Here is a tiny trained network, its code and every weight. The questions are about switching its units off for an input and a class, where a switched-off unit gives its printed mean instead of its output.

import numpy as np


def w(rows, s, z=0):
    codes = np.array(rows[::2]) - 128.0
    scale = np.full(codes.shape[1], s)
    scale[-1] = z or s
    return codes * scale


def norm(h):
    return h / np.sqrt((h * h).mean(-1, keepdims=True) + 1e-5)


def f(y):
    return y / 2 * (1 + np.tanh(0.7978845608 * (y + 0.044715 * y**3)))


def log_softmax(a):
    a = a - a.max(-1, keepdims=True)
    return a - np.log(np.exp(a).sum(-1, keepdims=True))


def net(x, mask):
    res = np.array(x, float).reshape(1, 6) / 4 @ E
    u = 0
    for l in range(4):
        y = f(norm(res) @ A[l][:, :-1].T + A[l][:, -1])
        res = res + np.where(mask[u : u + 6], y, B[l][:, -1]) @ B[l][:, :-1]
        u += 6
    return log_softmax(norm(res)[-1] @ U[:, :-1].T + U[:, -1])


A, B = {}, {}
E = w([
[148,124,64],'x0',
[126,130,128],'x1',
[128,128,129],'x2',
[110,253,104],'x3',
[2,110,84],'x4',
[128,128,128],'x5',
],0.0058)
A[0] = w([
[96,171,158,132],'0.n1',
[156,122,27,93],'0.n2',
[176,158,154,252],'0.n3',
[126,183,146,175],'0.n4',
[155,112,54,13],'0.n5',
[81,141,250,72],'0.n6',
],0.014,0.0028)
B[0] = w([
[125,154,104,200],'0.n1',
[172,125,83,210],'0.n2',
[175,148,137,253],'0.n3',
[173,133,85,211],'0.n4',
[139,86,72,151],'0.n5',
[183,89,1,250],'0.n6',
],0.013,0.0033)
A[1] = w([
[132,45,157,63],'1.n1',
[116,111,126,153],'1.n2',
[3,106,65,94],'1.n3',
[101,108,131,79],'1.n4',
[127,33,182,43],'1.n5',
[197,183,136,254],'1.n6',
],0.016,0.004)
B[1] = w([
[2,121,51,168],'1.n1',
[144,110,138,140],'1.n2',
[237,143,232,249],'1.n3',
[110,200,171,126],'1.n4',
[2,174,14,172],'1.n5',
[5,113,160,254],'1.n6',
],0.0067,0.0077)
A[2] = w([
[2,100,203,67],'2.n1',
[158,157,103,35],'2.n2',
[157,96,38,58],'2.n3',
[242,201,179,3],'2.n4',
[30,106,126,113],'2.n5',
[98,4,136,160],'2.n6',
],0.0074,0.0034)
B[2] = w([
[234,184,173,171],'2.n1',
[175,85,121,108],'2.n2',
[181,64,136,217],'2.n3',
[253,48,188,205],'2.n4',
[97,103,136,172],'2.n5',
[241,117,209,250],'2.n6',
],0.0047,0.0023)
A[3] = w([
[3,84,111,83],'3.n1',
[82,107,234,15],'3.n2',
[176,152,111,230],'3.n3',
[134,115,80,6],'3.n4',
[54,70,103,60],'3.n5',
[163,102,46,2],'3.n6',
],0.017,0.0021)
B[3] = w([
[45,127,140,217],'3.n1',
[221,117,212,186],'3.n2',
[37,65,191,232],'3.n3',
[206,102,172,168],'3.n4',
[88,183,100,188],'3.n5',
[254,89,80,254],'3.n6',
],0.0058,0.0057)
U = w([
[149,137,251,101],'0',
[175,106,36,61],'1',
[48,169,88,252],'2',
],0.018,0.0036)

Each question gives the input, the list of numbers given to net, and the class t.
The units are the neurons (one row each of A and B). Each row of codes is followed by its name. A weight is (code - 128) times the scale printed after its matrix; where a second scale follows, it is the last column's (A, B and U).
mask holds one flag per neuron, layer by layer. A switched-off neuron (its flag False) gives its mean, the last column of its row in B, instead of its output. The means were averaged over made-up inputs and are rounded, as every weight is.
A unit's drop is (log p(t) with every unit on - log p(t) with that unit switched off) / (log p(t) with every unit on - log p(t) with every unit switched off).
The circuit of an input: a set's keep is (log p(t) with only the set's units on - log p(t) with every unit switched off) / (log p(t) with every unit on - log p(t) with every unit switched off). Starting from the 12 units with the biggest drops (on a tie, the unit counted first), units are removed one at a time, each time the one whose removal leaves the highest keep (on an exact tie, the one counted first), for as long as the keep stays at least 0.8.
units of the circuit, in order: the units of the circuit, biggest drop first
top k neurons: the k neurons with the biggest drops, biggest first
top k neurons in layer l: the k neurons of layer l with the biggest drops, biggest first
drop when u is switched off: that unit's drop, to one decimal
input [-7,7,0,6,-1,-4], class 1: units of the circuit, in order : 0.n6
input [-8,0,6,-3,8,-8], class 0: top 2 neurons : 1.n3, 0.n2
input [4,0,-3,-8,6,-8], class 2: units of the circuit, in order : 1.n5, 0.n6
input [8,-6,-2,-7,8,7], class 0: units of the circuit, in order : 1.n3, 0.n6
input [0,-8,0,2,2,-4], class 0: top 2 neurons : 0.n3, 0.n6
input [-4,2,5,-7,6,7], class 2: top 2 neurons in layer 3 : 3.n5, 3.n1
input [6,-4,4,-2,8,-2], class 0: units of the circuit, in order : 1.n3, 0.n6
input [0,7,7,8,-7,3], class 2: top 3 neurons in layer 1 : 1.n3, 1.n6, 1.n2
input [4,7,-3,-7,-5,3], class 2: top 3 neurons : 1.n5, 0.n6, 1.n3
input [2,-2,6,6,0,7], class 2: top 2 neurons : 0.n6, 1.n6
input [-3,4,3,-5,2,8], class 2: top 2 neurons : 1.n5, 1.n1
input [-7,-4,1,-8,0,5], class 2: top 2 neurons in layer 0 : 0.n4, 0.n2
input [3,7,6,5,1,4], class 2: top 2 neurons : 0.n6, 1.n6
input [-4,2,4,1,-2,-8], class 1: top neuron : 0.n6
input [-4,3,2,4,-1,-3], class 1: top 2 neurons : 0.n6, 0.n4
input [-7,7,7,1,-6,-3], class 1: top 2 neurons : 0.n6, 1.n3
input [-8,5,3,7,-2,-8], class 1: top 2 neurons : 0.n6, 0.n4
input [3,-3,8,7,-8,-1], class 0: top 2 neurons in layer 0 : 0.n3, 0.n6
input [-8,-2,8,-3,0,5], class 1: drop when 0.n6 is switched off : 1.4
input [-4,-6,-4,4,8,5], class 0: units of the circuit, in order : 1.n3
